[ -5.4  24.0  -0.7  13.9  27.3   3.3  -5.6   5.0 -17.2  17.8   8.7 -27.1
   9.9  -4.1 -18.6  -6.4   8.6  -6.2  -1.0   2.1   1.6  13.0  -3.2  21.4
  -4.4  -6.2  -3.9  -2.7 -13.5   8.7  -3.6  22.4   9.6   0.8   8.2   3.2
  -4.5  -8.5  23.5  -9.3  -5.3   3.4 -42.9 -16.9  -7.6   0.1   1.0   0.6
  -7.1] : <38>:<85>
[ -3.5  36.5 -12.0  -2.3  18.7  -9.6  -1.5  -5.7 -37.6  56.5   6.0 -28.4
   6.4  -7.7 -17.1  -5.7  11.5   2.5   9.7  18.4  17.9  32.7  -4.4  13.9
  -8.4  -3.7  -2.2 -12.4 -15.0   6.5  -5.6  -4.1  -8.8  -8.4  26.2   5.5
  17.5  11.1  16.8  -4.4   4.2   1.7 -63.0 -11.5 -13.9   0.2  -4.5  -1.5
  -3.0] : <40>:<75>
[-16.0  -2.5  -0.3   5.3  10.4   5.2  -1.6  -1.5 -14.7  17.6   4.0 -20.1
 -10.5  20.1  -0.8  -2.5   0.8 -23.6  15.4  -3.9   8.7   9.7  -9.2   2.6
  -4.0 -17.1   0.1 -16.5  -7.3 -10.9  -5.0 -30.8  -4.8  -8.8  35.0   8.7
   8.5   2.0  17.3  -3.8  -0.5  10.7  -7.2  -9.8 -11.5   1.7   4.6  -0.9
 -18.7] : <38>:<88>
[ -5.8 -11.4   0.0 -17.5   0.7 -28.7  -6.4 -14.6 -27.9  59.2  -5.4  -3.3
   0.7  -6.9  -6.8   8.7   6.0   1.1   2.9  15.1   1.6  10.7  20.8  10.3
  -6.1  -7.5  -4.8   2.8  -5.0   9.0  -8.8  -4.5  -1.6 -15.1  10.3  -6.4
   7.7   4.2  10.4   1.4   2.6   5.0 -41.4   5.1   4.3   9.4  -0.2   2.5
   0.5] : <40>:<81>
[ -9.2  18.9  -4.3   7.9  -6.1 -11.9  -1.2   8.6  18.0  31.1  -0.2 -35.9
 -11.9   7.3  -1.1  -5.1   8.3 -17.7   8.2   1.6   2.1   3.2  -5.8   6.0
  -4.2  -0.4  -1.9  16.5 -25.4   4.6  -3.6   5.2  -0.1  -1.2  13.2   5.5
  19.2   0.3  22.5  -2.9   1.6  11.3 -21.9 -19.2 -16.7  10.1  -7.6   4.1
   4.6] : <38>:<88>
[ -3.2  40.0   3.1  19.0  14.2   4.8   2.1  31.9 -18.2   9.8   9.9 -46.1
  -0.1  14.1  -1.7  -4.7   5.4 -19.5  -1.8   3.3   7.1 -22.9  -0.8  -0.5
  -5.3  -3.6   0.4  16.5  -2.5  -7.7  -0.9  -9.4   3.1  -0.7  23.8   5.1
   4.9  -9.7   4.3 -16.9  -0.5  -1.4  -7.0  -9.6 -20.1   2.2   2.2   0.5
  -4.9] : <38>:<80>
[ 10.7  15.5  -6.7 -18.8  -1.0 -29.4  -2.9 -34.4 -33.7  24.7  -4.2   6.6
  13.2 -25.8   2.3  -4.6   6.4   4.7   7.9  10.2  -1.2  19.2  19.9  -2.1
 -10.6  -8.2  -3.3 -18.8   8.4  24.7 -17.5 -23.7   5.1  -6.2  19.1   2.3
  10.2   0.8   6.0   9.2   3.8   7.0 -65.6   3.3  -5.4  -4.5   5.1  -2.9
 -13.4] : <40>:<72>
[  5.2   1.6  -4.7  -4.0  22.2  -2.4  -3.0  -1.1 -70.1  37.7   0.6  -4.9
  16.5   0.5  -6.9  -0.3   1.2  -0.6  -5.0  11.7  16.1  23.1   1.2   3.7
  -4.1  -5.6  -7.1 -11.8   1.1  -3.1  -2.3  14.9 -13.1  -5.4  -6.2  -3.7
  -8.6   3.6  -0.6 -10.3  -3.3  -2.6 -35.5   1.4  -2.7  -2.9  -4.6   5.1
  11.5] : <40>:<72>
[ -8.7  26.5   0.7   3.6  20.1   8.5   1.1   8.0 -25.5  19.9   8.1 -18.1
   3.7  17.2  -3.1  -5.6   3.8  -9.0   1.6  -1.4  50.4   8.6   3.1   5.8
   1.3  -7.0  -2.6   9.6  -3.3 -15.1   2.3 -20.0   4.3  -4.3  18.2  11.6
   7.9  -4.9  22.4  -6.5   1.3   0.9  -1.2 -13.1  -8.0  -4.8   9.4   3.1
 -10.1] : <38>:<88>
[-13.6  27.4  -2.2  18.3  31.3   4.3   5.4  -4.9 -16.1  18.3   8.2 -36.5
   6.3   7.3  -3.4  -5.1   4.3 -20.5   1.8   4.0  15.1  22.5   8.0   7.3
  -6.7 -11.1  -4.9  -1.0 -16.5  -1.6  -3.1 -16.4   6.6  -1.3  10.5   9.2
  -9.2 -11.8  27.4 -25.9   2.2  12.2 -28.2 -17.0 -16.6   0.8   4.6   1.4
  -7.1] : <38>:<85>
[ -1.3  10.2   0.4  -3.6  12.1   4.2   5.4   2.1 -56.0  29.4   4.5  -5.2
  -8.4   2.2  -4.3   1.6   3.2   3.5   0.6   7.1  -0.3   7.0   8.2  -3.1
  -1.9  -4.0  -1.9  17.5   4.8  11.7  -3.1  30.4  -5.1 -10.4  28.2   2.4
  19.0   1.3  14.2   3.2  -1.9   2.9 -34.4   1.2   1.3   2.3   1.1   0.8
  -5.3] : <40>:<72>
[  8.4  -8.7   1.3   5.5   8.3  -2.1  -1.3 -26.7 -41.4  17.3  -2.9  48.5
   7.6 -17.2  -7.1  -2.7   5.7  14.9  13.2  11.5  14.0  17.3  16.7   3.9
   1.7  -2.2  -0.8  -0.5   4.9   0.9  -3.9 -23.4   4.3  -8.8  29.4  -2.0
  13.0  12.5   8.8   2.4   1.6   5.2 -34.7 -10.8  10.9  -8.0   1.1   4.5
  -4.6] : <40>:<72>
[ -6.5  11.9   3.2   1.5  29.8  10.7  -0.4   8.1 -25.2  30.3   3.7 -39.4
  -3.6  19.9 -16.6   0.3   2.5  -6.0  -5.4  -5.4  18.1  16.3  -5.6  -4.1
  -0.6  -8.7   0.6  27.8 -41.4  -2.2  -4.7   9.3   7.2   0.8  18.2  14.9
  -0.3  -7.8  35.7  -8.3   4.7  -4.3 -23.3  -7.3  -5.9   1.8   6.8   2.7
  -4.2] : <38>:<88>
[ -5.8   6.3  -0.1 -22.7  18.9 -23.4  -1.6 -49.0 -17.2  33.9   3.0   2.4
  14.5  -3.0  -3.9   3.8  10.3  13.8   1.4  10.4  -2.8  19.4  26.1   7.0
  -8.7  -0.1  -5.8 -18.1  -5.3  15.4  -6.4 -49.6   3.9  -9.4  -0.4  12.7
   3.8   7.3   0.5   0.4  -0.4   6.9 -28.7  -1.4  10.8  -1.7   8.8   2.8
  -0.9] : <40>:<75>
[  5.3   2.4   1.9 -20.5  11.3  -4.4  -1.8  -5.4 -66.0  42.2   0.4 -15.3
  12.8   9.3 -16.2  -6.2   1.4   7.9  -7.3  12.3  16.2  20.8   9.0   3.5
 -10.8  -5.6  -3.4  42.0  -4.5   7.1  -4.2  -9.6  -5.7   0.5  12.3  15.5
   1.2   5.6  14.8 -14.9  -1.5   2.8 -51.6  -5.1   5.8 -10.1  18.6   1.7
  -7.9] : <40>:<72>
[  6.3  33.4  -7.3 -22.1   7.6   0.1  -2.6 -23.3 -57.9  30.3   4.7   8.4
  20.4  -9.9  -9.4  -2.3   7.8   0.3   6.6  22.4  23.3  14.5  10.0   0.5
  -6.5  13.2  -9.3 -43.1  12.8  12.2  -4.5  14.7 -10.0  -3.3 -10.6  -4.9
   4.4   5.8   1.1   4.9  -2.7   3.3 -36.9   3.2   0.1   3.7  -0.2  -3.3
   0.2] : <40>:<81>
[  0.0  -0.9  -3.8  -5.3   6.4 -14.8   3.0 -24.8 -24.5  27.6   8.0   9.6
  -3.8 -15.9  -6.0  -1.8   6.5   1.3   4.8  12.7   1.9  14.1   9.0   5.5
  -6.0  -2.8 -14.2   9.7 -11.1  13.1  -8.7  -0.9   0.7  -7.6  20.0   3.4
   8.3   2.7  32.9  -5.4  10.2   3.3 -39.8  -7.3  -4.7   2.2   8.1   4.6
   0.5] : <40>:<75>
[  0.2   9.2  -0.2   9.9  17.6  -4.2  -8.7  10.5  40.1  18.5   3.0 -27.4
  -4.6   8.9  -5.4  -4.6   2.0 -11.1   5.4 -10.9   7.3   8.3  -9.0  -0.3
  -0.5 -12.5  -2.9 -17.4 -18.9 -15.3  -5.1 -34.5   6.5  -1.2   3.9   4.4
   4.7  -5.1   6.2  -3.7   8.4   5.0 -18.2 -16.2  -3.2   0.9   4.8  -0.5
 -17.9] : <38>:<80>

[ -1.2  -0.7 -13.9   3.5  -4.7  15.2   7.6 -11.3  17.0   2.5  10.8   2.2
  12.7   5.0  17.4  -1.4  17.3   0.8  -1.8 -14.3 -43.0  -3.9  -3.2  -8.5
   6.7 -19.3  11.2  -0.5  -5.1   1.6  -0.9  -4.4   6.1   9.9   7.6   0.5
  -2.2   5.6  -0.9   0.2   0.7 -10.0  -7.5  -3.3   4.3  -0.3   3.2  -3.7
   7.8] : <290>:[74]
[  3.6   0.5 -13.5   3.4  -8.4   2.8   6.1  -9.1   8.9   0.9  14.0   3.1
  13.9   3.5  16.0   2.9   4.8   1.6  -5.0 -19.3 -43.0  -3.9   3.3 -10.9
   4.3 -13.8  13.9  -0.1  -0.9   8.4 -10.9  -7.1   2.2   5.3   1.9 -12.3
  -8.5   6.0  -0.9  -2.5   5.7 -10.8  -2.0  -0.9   5.5  -3.3   8.9  -3.5
   7.8] : <290>:[74]
[  5.9  11.0  -5.8 -12.8  -0.8  -4.2  -9.1  -6.8   5.8 -10.2  -0.7  -4.1
   9.4  -7.3   2.1   8.0  -3.4  -2.4  -0.1   9.4  -8.8  -1.7   7.6   0.3
   2.9  -9.9   0.8   8.7   0.3   0.2  -6.4   0.5  -2.7 -22.3   3.7   5.4
   0.3  -1.4   3.8  -0.1  -2.4  12.5   5.1  14.0  -1.2   8.7   4.6   1.1
   1.7] : <286>:[67]
[ -6.4  -8.4  19.9  -7.1  17.4  -6.3 -10.7   1.0   3.0  -7.1   6.3   1.9
 -20.8  12.0  -0.7  -7.6 -21.0  -2.3   5.9   1.6   3.8  -1.7 -11.4   3.3
   0.0   7.4  -2.9   0.5   7.3 -20.3  -9.3  10.1  -5.2  -5.0   9.8  -2.8
  -6.0   4.8  -5.2  19.0   6.8  -0.7   2.3   0.6   4.9 -15.2  -2.2  -0.2
   4.0] : <288>:[71]
[ -7.6 -18.7  23.3  -2.1   8.7  -8.0  -7.5   1.4  -4.5   0.2   4.2  -2.1
 -11.5   2.0   4.9  -5.8  -6.4  -1.1   1.3   7.6  20.4   0.4  -8.0   3.2
  10.6  -1.2  -4.1   3.1   3.6 -13.0 -11.6   4.4  -4.2 -13.6  -7.3  -0.2
  -4.0   4.0   1.1  10.0  12.5   3.9   0.4  -1.5   3.1  -6.2  -3.0  -0.4
   5.7] : <288>:[71]
[  4.8  17.7 -11.4 -19.7  -8.4  -8.0 -12.9  -3.0   2.6 -10.7  -1.2   8.4
  10.1 -11.0  -2.4   7.9 -13.9  -5.2  -3.9  16.3 -12.6   2.2  14.3   0.5
   5.3  -1.9   5.2  10.7   2.5   4.9  -7.2  -1.3  -5.7 -27.6   6.9   6.6
  -3.6  -3.0  -0.8  -2.2  -2.7  15.1   9.5  18.8  -9.6   4.9   6.7   3.0
  -3.3] : <286>:[67]
[  6.9  11.8 -16.5 -13.3  -2.9 -13.8 -14.8  -3.2   1.3 -11.3  -3.8  -4.6
  -0.7  -6.3  -8.6  -1.1 -22.2  -1.6  -0.3  13.5   1.6   1.6  15.2   3.7
   0.6   0.1   3.3   6.3   1.1   6.2  -9.1  -0.8  -3.6 -13.1   7.4  10.5
  -3.3  -2.3   0.2  -1.8  -6.1  15.1   6.9  12.3  -4.4  -1.9   6.6   5.3
  -2.3] : <286>:[73]
